What each symbol does to the elements:
HN: w>LL, s>SQ, h>ZB, c>JM
TG: w>GQ, s>ZM, h>QS, c>HC
LL: w>CQ, s>ZT, h>JM, c>QQ
QS: w>HC, s>ML, h>ZM, c>ZL
FG: w>NQ, s>PM, h>HJ, c>RD
ZH: w>DG, s>MF, h>FP, c>CC
ZC: w>FG, s>GQ, h>LJ, c>HJ
RL: w>ZM, s>TT, h>RC, c>ML
GL: w>PB, s>PQ, h>MD, c>MR
DQ: w>HN, s>MB, h>MT, c>ZB
PG: w>QF, s>CQ, h>LD, c>HF
RC: w>ML, s>FS, h>TT, c>TQ
ZN: w>CJ, s>TZ, h>CP, c>JN
HM: w>TJ, s>MD, h>GL, c>PB
PH: w>ZH, s>RZ, h>MG, c>FP
CG: w>BC, s>JJ, h>JR, c>ZN
MJ: w>JF, s>FJ, h>LT, c>PC
QB: w>PQ, s>CC, h>DG, c>PZ
NZ: w>QB, s>FP, h>ZH, c>DG
NQ: w>FM, s>RR, h>RD, c>CD
DC: w>LD, s>JM, h>LL, c>CQ
TD: w>RC, s>JZ, h>FD, c>TT
TJ: w>RM, s>MR, h>PB, c>PJ
PZ: w>GH, s>MZ, h>RF, c>TD
JM: w>QQ, s>FG, h>ZT, c>HS
CN: w>DC, s>ZB, h>HN, c>LL
GF: w>ZC, s>TG, h>BR, c>LJ
LH: w>DP, s>TJ, h>HT, c>GN
HC: w>LH, s>HM, h>ZL, c>HT
FD: w>TT, s>TR, h>JZ, c>FS
FJ: w>JL, s>HF, h>QF, c>GG
MT: w>ZB, s>GF, h>MB, c>SQ
RM: w>GF, s>BG, h>PJ, c>BR
TT: w>TQ, s>NZ, h>FS, c>RP
BF: w>HL, s>LT, h>MJ, c>JF
JZ: w>FS, s>PH, h>TR, c>NZ
CC: w>RF, s>QZ, h>NR, c>MZ
HZ: w>ZF, s>FT, h>QT, c>BQ
GN: w>MB, s>PJ, h>RM, c>GF
CQ: w>CG, s>HS, h>QQ, c>JR
PQ: w>JB, s>RF, h>PZ, c>GH
PM: w>RR, s>HT, h>LH, c>DP
FP: w>CC, s>HL, h>MF, c>NR
CP: w>JN, s>CN, h>TZ, c>ZJ
BC: w>FT, s>CP, h>ZN, c>CJ
ZT: w>HS, s>HJ, h>FG, c>NQ
GH: w>RL, s>FD, h>TD, c>RC
ZL: w>HT, s>GL, h>HM, c>TJ
RR: w>DQ, s>GN, h>DP, c>MT
PC: w>NB, s>GG, h>JL, c>DL
ZJ: w>PG, s>LL, h>DC, c>LD
HJ: w>RD, s>LH, h>PM, c>RR
QF: w>GG, s>CG, h>HF, c>BS
PJ: w>BR, s>BD, h>BG, c>TG
CT: w>MJ, s>RQ, h>SL, c>LT
MF: w>NR, s>JF, h>HL, c>QZ
QQ: w>JR, s>NQ, h>HS, c>JJ
ZB: w>JM, s>ZC, h>SQ, c>ZT
JR: w>ZN, s>FM, h>JJ, c>CP
PB: w>PJ, s>JB, h>MR, c>BG
FM: w>TZ, s>DQ, h>CD, c>CN
FT: w>CT, s>JN, h>CJ, c>SL
HT: w>GN, s>PB, h>TJ, c>RM
CD: w>CN, s>MT, h>DQ, c>HN
SL: w>LT, s>PG, h>RQ, c>FJ
TR: w>NZ, s>MG, h>PH, c>ZH
JF: w>DZ, s>JL, h>PC, c>NB
BS: w>QT, s>ZN, h>BC, c>FT
ML: w>HM, s>RP, h>TQ, c>GL
RQ: w>FJ, s>LD, h>PG, c>QF
FS: w>RP, s>ZH, h>NZ, c>QB
LT: w>PC, s>QF, h>FJ, c>JL
MR: w>BG, s>GH, h>JB, c>BD
JB: w>BD, s>TD, h>GH, c>RL
JD: w>JZ, s>ZG, h>QL, c>TR
HS: w>JJ, s>RD, h>NQ, c>FM
JN: w>RQ, s>DC, h>ZJ, c>PG
ZF: w>RZ, s>CT, h>BQ, c>BF
DG: w>PZ, s>NR, h>CC, c>RF
ZG: w>PH, s>ZF, h>MS, c>MG
BG: w>TG, s>RL, h>BD, c>QS
SQ: w>ZT, s>LJ, h>ZC, c>FG
QL: w>TR, s>MS, h>ZG, c>PH
NR: w>MZ, s>DZ, h>QZ, c>JD
BD: w>QS, s>RC, h>RL, c>ZM
MZ: w>FD, s>QL, h>JD, c>JZ
BR: w>LJ, s>QS, h>TG, c>GQ
RF: w>TD, s>JD, h>MZ, c>FD
NB: w>ZG, s>HZ, h>DL, c>MS
JL: w>DL, s>BS, h>GG, c>HZ
QZ: w>JD, s>NB, h>DZ, c>QL
MD: w>MR, s>PZ, h>PQ, c>JB
JJ: w>CP, s>CD, h>FM, c>TZ
RZ: w>MF, s>MJ, h>BF, c>HL
DP: w>MT, s>RM, h>GN, c>MB
DL: w>MS, s>QT, h>HZ, c>ZF
DZ: w>QL, s>DL, h>NB, c>ZG
TQ: w>GL, s>QB, h>RP, c>MD
GG: w>HZ, s>BC, h>BS, c>QT
LD: w>HF, s>QQ, h>CQ, c>CG
CJ: w>SL, s>ZJ, h>JN, c>RQ
TZ: w>ZJ, s>HN, h>CN, c>DC
MB: w>SQ, s>BR, h>GF, c>ZC
MS: w>MG, s>BQ, h>ZF, c>RZ
RP: w>MD, s>DG, h>QB, c>PQ
BQ: w>BF, s>SL, h>CT, c>MJ
HF: w>BS, s>JR, h>CG, c>BC
RD: w>CD, s>DP, h>RR, c>DQ
LJ: w>HJ, s>HC, h>GQ, c>PM
QT: w>BQ, s>CJ, h>FT, c>CT
MG: w>FP, s>BF, h>RZ, c>MF
HL: w>QZ, s>PC, h>JF, c>DZ
ZM: w>ZL, s>TQ, h>ML, c>HM
GQ: w>PM, s>ZL, h>HC, c>LH

The rows follow the links: the fewer symbols apart two elements are, the more alike their rows tend to be.

Each row is also shifted at random along 4 hidden directions that mean nothing.

Each row, then its element:
 25   43   28   30   -8  -40  -41   18  -16   -2    7   -7   -7  -29   17   -1  -17  -45    2  -28   -3   -4  -10   62  -27   20    9   46    4  -37 -> NZ
 -8    7  -23   34  -13   28   14   -7   -6   -9  -14  -15  -37   14  -46   -5  -31  -17   22  -52   32  -37    7   24    4   60  -25  -36  -61  -44 -> QF
-10   -4   12    1    8  -18  -73   28  -32   10  -31   13   -1  -16    0  -42   40   18    5   40   -1   -1  -55   43  -21  -41    0   49   78   -5 -> GL
-58   -5  -34    1  -12   29   53  -12   47    7   33  -21  -38   21   -4    5   10   23  -17  -21    7    7   22   -5   49   28   17  -55  -24   22 -> JR
-123   -25   -18    24    27    26   -42   -30   -38    32    45   -39   -15    -6    22   -22    20     4   -28   -47     7   -31   -14   -11   -23   -16   -17     9   -18    15 -> MB
-117    32    30   -18   -14   -33    17    31    35    13   -15    29    16   -31    16    20     1    -7    -8    31   -17    38    15    29    21    -5    33    29    28    24 -> GH
-27   13   42  -28   -7  -30   -4   34   18   11  -40   34   20  -28    3   -5   -5  -11   15   53  -24   32    7   22    5   -6   22   39   39   18 -> TQ
 13  -55    4  -40   -1   42   16  -10   10   19  -31    2  -19   24  -23  -33   -1   13   32   40  -26    3    8  -20   26   12    4  -27    7   33 -> ZT
-32  -48    6  -42   -6   54    8  -15  -16   16  -10  -17  -17   33    1  -33   -9   20   41   35  -29   -9   -1  -20    7    6   -4  -34    4   17 -> NQ
 30   -9   36   28   29  -14  -64  -40  -32   34   69  -43   -5  -38   65  -14  -17  -70  -13  -62  -24  -15   12   10  -48    0    4   47  -24    6 -> BD
 21  -33   13  -16   29  -25  -10   -9   21   25   -3   19   26  -28    8   -4   39    0  -37   15  -14   28    7  -34    6  -41   17   29   33   60 -> PJ
 90  -64   32  -23   32   29  -69  -46  -61   28   62  -51    5   10   73  -38   -4  -23   22    3  -56  -20  -11  -33  -52  -33   -3   20   15   15 -> GN
 31  -46   -6   -7    2   52  -32  -37  -46   11   35  -52  -25   33   23  -37  -10    3   32  -10  -21  -39  -16  -12  -27    6  -15  -26  -15  -14 -> HS
 24   54  -20   12  -16  -54   31   36   32  -35   -5   33   26   -5   -6   44   22   27  -41   11   27   24   -6    7   18  -22    9    5   24  -11 -> MF
 22   32  -18   -8  -28   -5   63   14   43  -28   14    8   -2   18   -2   37  -13   11   -6    3   10   24   19   -4   38   23   18  -41  -16   -5 -> LT
 16  -14   -8   18   35  -28  -54   -9  -26   11   19    4   18  -20   15  -12   47   10  -45  -11    7   -3  -31  -16  -31  -63   -6   45   39   21 -> PB
 24  -34  -24   25   10   35  -22  -17  -15   18  -10  -26  -48   12  -39  -45   11    1   13  -40   20  -35  -13   16    4   30  -21  -22  -10   -7 -> CN
 11   33   37  -25  -20  -16    7   22  -23  -23   -8   18   34    3   32   28  -45  -20   38   46  -27   10    3    8  -24   -3    6   22   -2  -33 -> ZH
-43  -26  -40   20    9   40  -24  -17  -29    6    8  -30  -36   25  -18  -34   28   33   -4  -31   24  -39  -30    4   -7   -2  -24  -28   -2  -11 -> LL
 -3  -35  -19   31   24   -5  -14  -16   41   38  -10   -5  -38  -32  -46  -34   46   -9  -41  -47   28    4   12    8   31   16    6    0    5   54 -> RR
-83   36    3    8    2  -51    5   30   35   -2  -18   37   22  -34   -1   24   31    5  -42   11   18   32    3   14   16  -27   21   35   34   26 -> TT
  0  -11    1  -31  -25   47   41   -9    1  -10    2  -19  -13   42    5    2  -38    6   46   28  -22   -3   11  -14   15   31   -6  -49  -27  -16 -> JN
-10   37    0  -18  -44   14   20   24  -20  -37    7  -13    4   40   26   21  -34   20   42   34  -17  -11  -18   23   -3   11   -1  -25   -2  -62 -> ZF
 62  -57    0  -42    0   52  -12  -21  -21    8   -3  -23  -15   37    7  -39   -2   20   43   36  -37  -15  -14  -22   -4   -3   -4  -28   21    8 -> CD
-55   33   28    1   -9  -51   21   27   56   16  -17   34    4  -46    3   15    3  -30  -17    6   -6   41   31   35   34   13   37   32   13   37 -> PQ
 31   34   -2   -7  -32    5    9   26  -23  -37  -33   11    7   27  -17   12  -27   15   44   33    3  -12  -20   23  -12   12  -15  -11    1  -62 -> BF
-18  -39    1   24   35   19  -53  -44  -35   32   44  -38  -13  -12   25  -27    7  -22  -14  -51   -4  -33   -4  -15  -32  -14  -14   15  -17   16 -> DP
-73   46   20  -16  -12  -20   57    9   14  -23   19   16   47   -3   37   67  -44  -18   -5   10  -10   23   41  -31   -6   -7    6    2  -44   -9 -> PH
-32  -24   43  -21    9   -7   -2  -20   32   45   41  -19  -13  -30   45  -12   -1  -42   -9   -2  -42   28   37    3   18   12   45   17    8   67 -> HC
-43  -19   25  -19  -20   15  -46    8   15   46   26  -41  -67   -3   39  -66   24   -9   23   18  -48   11  -19   82   30   23   51    5   68   31 -> GQ
 18    3    4    1  -28   32   36   11   27    4  -48   -2  -53   14  -60  -23  -41  -23   56  -13    7   -9   24   47   35   89    2  -43  -37  -24 -> HF
 35  -61    7  -26   19   25   24  -33   30   27   -2   -3   -7   -2  -14  -11    6   -6   -4    2  -14   13   33  -53   22    9    6  -21  -12   70 -> RD
 37  -57    6  -28   14   25   25  -15   37   24  -40   18  -15    4  -42  -22    8    5   13   21  -13   17   29  -34   35   20    2  -23   -1   58 -> DQ
-20   -2   45  -12    7  -11  -46   11  -27   20  -13    2    7  -23   23  -19   -9  -26   26   27  -31    3  -11   28  -28  -12    9   48   29    2 -> RL

In each set, the symbols that take the first to the second take the third to the fourth, perhaps in another order. Give the fourth.
Answer with the element's name.
 57   27  -30   -4  -27  -12   56   13   36  -38   11    9    6   28   -6   33   11   36  -20    8   12   16    3  -10   36    0   11  -40    8   -6
: -10   38    5  -24  -49   12   24   16   -7  -28   19  -21   -4   36   33   15  -34   13   38   40  -27    1   -9   26    8   13   14  -33    1  -47
:: 119   39   -4   40    4  -40    7   -7   -1  -32   26    2   24  -20    2   43  -18  -34  -27  -54   29   -4   15   -9  -20    7  -11   13  -41  -32
: FP

  7    3   64   -8    5  -21  -25   13   10   36  -37   22   -4  -48   -4  -20  -36  -75   33   -1  -23   16   35   38   -5   40   16   48   -4   18
:  75   -7   15   33   24  -30  -67   -9   -9   25   27  -16  -21  -39   17  -33   30  -33  -28  -37    0   -3  -17   37  -20   -8   15   45   35   15
:: -37   43   11   33    5  -50   -9    2   29   11   50   -8    7  -44   36   22    6  -43  -52  -48    7   20   21   31    1    2   29   36   -3   16
: RC

-62   46    2   14   -9  -24  -49   28  -49  -18    9    2   22    0   31    6    4   10    0   16    2  -11  -46   37  -39  -39   -6   41   37  -49
:  26   25   11   26   31  -36  -37   -6  -43   -9   13    8   40  -33   21   24  -14  -35  -18  -30   15  -12    0  -11  -59  -32  -26   53  -21  -29
:: -67   34   11   -6   -1  -42    8   23   26   -2   18   21   25  -23   35   24   20    6  -37   22   -8   37    2   10   10  -30   32   35   36   24
: GH

 57  -28  -18  -16    1   26   57  -29   31   -7    7   -7   -3   25  -15   16  -10   10   -5   -9    0    8   34  -53   25   20    2  -52  -38   27
:  13  -16  -28  -35  -19   30   45   -8   18  -18   32  -17   -7   54   17   10    9   50    1   35  -19   11   -4  -35   30  -11    9  -60   11   11
::  11  -17  -10  -35  -17   33   54   -8   23  -14    8  -10   -3   39   -1   11  -15   19   18   23  -20    9   19  -34   28   21    4  -52  -20    8
: CG

-66   18  -36   29    3   29   31  -33  -33  -23   56  -32   19   28   21   50  -30    7  -20  -57   26  -38   10  -51  -31    2  -37  -33  -86  -46
:   8  -22  -12  -35  -11   35   56  -14    7  -19   -1   -5   13   42   -1   18  -13   31   19   32  -15    7   18  -53   16    1   -5  -50  -21    5
:: -57  -42  -25   15   20   51  -18  -11  -35   16  -52   -1  -23   14  -61  -36    0   12   26  -14   32  -40  -16   -6   -7   19  -46  -18  -27  -14
: MT

 69  -24  -18  -37  -12   28   42  -21   16  -13   41  -23    0   46   29   12    7   36    2   26  -24   11    6  -47   23  -15   10  -55    2   15
:  13  -20  -10  -29   -9   32   58   -7   24   -8  -17    6   -4   28  -22   12  -27   12   20   20  -10    9   32  -40   27   28   -2  -50  -33   15
:: -97  -37   23  -18   13   31  -41   -7  -29   43  -14  -15  -17   -8    9  -43   -2   -7   35   20  -25  -18  -13   13  -15   -1   -1   17   19   14
: GN

-88  -27  -26    7   16   16  -11  -27   12   33   63  -38  -22    5   36  -14   46   26  -44  -28   -9    0   -4  -15   19  -23   15  -14   14   49
:  30  -41   30  -45    2   13  -37   -4   -9   30   14  -18  -16    7   42  -48   20    4   21   49  -57   13  -20   11    0  -24   28   15   65   39
::   6   50  -28   22   -6  -19   -9    2  -40  -48   51  -12   36   21   44   41    6   26  -30  -10   14  -17  -34  -10  -42  -45  -23    1    0  -61
: JL

-46   30    3    7  -14   19   18   10  -50  -32  -18    7   29   17   -4   34  -64   -9   38    0   12  -29    4  -11  -40   17  -38   -8  -65  -75
:  24   39    7  -23  -20  -33   38   18   19  -36   21   22   48   10   37   49   -9   16  -12   44  -16   30   12  -23    2  -31   17    4   14   -6
:: -11   40  -67   16  -27    3   18   19    3  -44   36  -17   -8   45    7   19   50   80  -37    5   28   -8  -48   12   17  -37   -2  -43   36  -37
: ZF

 55   40    7    6   -6  -48   47   16   35  -26  -10   36   38  -19  -10   52  -13  -15  -26   -3   16   29   27  -16    9   -1   10    8  -18    1
:  26   52  -21   18   -5  -41   25   18   15  -42    8   25   36   -4    3   47   16   20  -43   -2   26   14   -7   -7   -1  -32   -3    6    4  -22
::  58    4   43  -22   -7  -38  -22   42   25   16  -68   44   -1  -41  -28  -28    6  -21   24   51  -19   33   -1   48   16   14   32   44   62   24
: RC

 94  -31  -28  -30   -5   19   49    6   31  -22  -43   27    4   34  -50   -4   20   56    9   48    9   17    1  -41   37  -10   -2  -46   17   21
:  24  -14  -33   11   -3   23   37  -30   42    9   48  -34  -37   17   -2    2   12    6  -27  -48   11    1   24  -14   36   28   12  -52  -27   25
::  25   41   28  -41  -35  -20   21   22    3  -29   20    5   30   13   55   31  -22    4   21   55  -39   27   -2    7   -4  -18   28    6   30  -21
: PH

 51   20  -52    9   -6   -6   36    7   11  -47    8   10   17   34  -15   33   26   57  -31   11   33    3  -16  -33   10  -31  -17  -36   -3  -24
:  86  -23   -1  -40  -15   35   36   -5    7  -17  -14    4   -4   37   -9    0  -23   20   40   35  -20    0    6  -32   15   11   -2  -43   -6   -1
::  30    8  -45   22  -17   23   -4   -2  -28  -34   13  -20  -13   39  -15    3   11   40   -4  -13   28  -31  -36    1   -7  -10  -26  -37   -3  -55
: CP

 70    2   48  -25   -2  -37  -24   30   17    9  -50   40    3  -30   -6  -21    0  -24   21   50  -30   32   -4   35    5    0   23   47   60   21
: -50   -7   48  -27   14   -7  -20    9  -38   15  -37   30   44  -25   17    4  -31  -27   31   45  -27    4    7  -19  -42  -29   -7   50    0    4
::  19  -24    9    5   38  -30  -11   -5   24   24  -30   36   26  -41  -22   -4   30   -8  -38   -2   13   28   17  -31    3  -33    0   39   19   64
: PJ

 34   55    6   10  -23  -45   43   14   51  -26   33    7   13  -20   17   47  -12  -22  -26  -19    3   34   33   15   19   17   32    1   -8    1
: -24   43   17  -11  -13  -28   58   19   29  -25   -9   35   40  -13    5   55  -32  -13   -3   17    1   29   34  -17    8    6   11    6  -25   -4
:: -132   -22   -44    32    20     6   -25    15    19    29   -44    16   -33   -13   -65   -42    69    44   -37   -20    50   -11   -28    26    29   -11   -11     8    35    34
: MT

  2   37   29  -27  -19  -17   23   34   -7  -25  -57   47   42   -2  -10   30  -35   -2   35   58   -8   20    3   -3  -11   -6   -3   18    6  -22
: -22   46   51  -22  -30  -12    9    4  -15  -12   48  -19   19   -4   71   35  -63  -45   33   12  -48   13   19   18  -23   17   20   13  -23  -36
::  67   22    0  -21  -26    0   59  -10   28  -32   44  -11   13   22   37   43  -29    1    4    8  -19   17   30  -28   20   13   21  -39  -28  -12
: HZ

 23   50   39   -2  -30  -26  -10   34    2  -10  -21   10    2  -14   13    3  -36  -35   37   22  -21   16    2   61   -2   32   18   25   10  -33
:  17    0   50  -20   20  -35   17    7   22   12  -61   59   40  -41  -21   15  -31  -42   16   26  -13   33   44  -22   -5    5    7   47  -10   32
::  16    5  -31    9  -24   35    1    5  -24  -19   -6  -17  -31   39  -24  -17   -3   25   28   -3   17  -31  -26   24   -1   22  -21  -36   -9  -49
: DL

 20  -11  -25  -42  -30   35   37   22    9  -25  -46   20   -6   50  -36   -5    3   64   35   70   -3    5  -24  -11   29   -7   -4  -51   32  -12
: -68  -35   13  -26   -7   47   27  -10   28   39  -28  -10  -47    9  -26  -33  -20  -12   38    9  -22    4   25   12   41   58   14  -33  -19   36
::  10  -29  -13  -21  -26   38  -26   11    9   17  -12  -26  -72   35  -15  -70   31   37   35   32  -19  -12  -44   65   38   25   22  -33   62    2
: LH

-11  -54   10  -41    1   49   19  -23    1   24  -14  -10  -14   20   -5  -23  -15    2   39   26  -28   -1   20  -34   13   19   -2  -31  -19   33
:  58  -66   13  -41   12   50    6  -34  -19   20   -5  -15   -3   25    3  -28  -25   -8   45   25  -37  -11   16  -45   -5   11   -9  -23  -21   21
:: -40  -31   -3   25   21   20  -56  -14  -18   37    0  -22  -37  -17  -15  -51   22  -11   -6  -33   14  -27  -16   28  -11    8   -9   16    7   13
: DP

 11  -31  -50   22   16   24  -14  -19  -13   -5    6  -17  -17   22  -29  -16   39   41  -25  -26   34  -26  -24  -25    2  -19  -27  -32    1    0
:  53  -38  -13   25   28    4  -53  -30  -13   29   40  -39  -27  -14   13  -41   40  -11  -28  -50    0  -17  -19   11  -10  -15    5   13   18   26
:: -27   46   16  -33  -30  -20   34   11    5  -27   62  -10   36   16   86   51  -21    9   -4   39  -44   28    5  -10   -3  -31   32   -4   12  -17
: JL

-48    7   40  -27    7  -26   11   18    6    5  -33   40   44  -26   10   21  -12  -14    9   47  -24   30   21  -22  -10  -25    7   38   10   21
: -24   16   44  -31  -23  -24  -26   24    3   18   19   -6    1  -14   55  -14    1  -17   19   45  -53   28   -8   48    5   -6   42   31   59   14
::  -5   33    4   19    9  -61   -2   28   39    2  -23   44   17  -44  -21   18   33   -7  -46   -7   26   35    6   18   14  -17   18   41   27   25
: RP

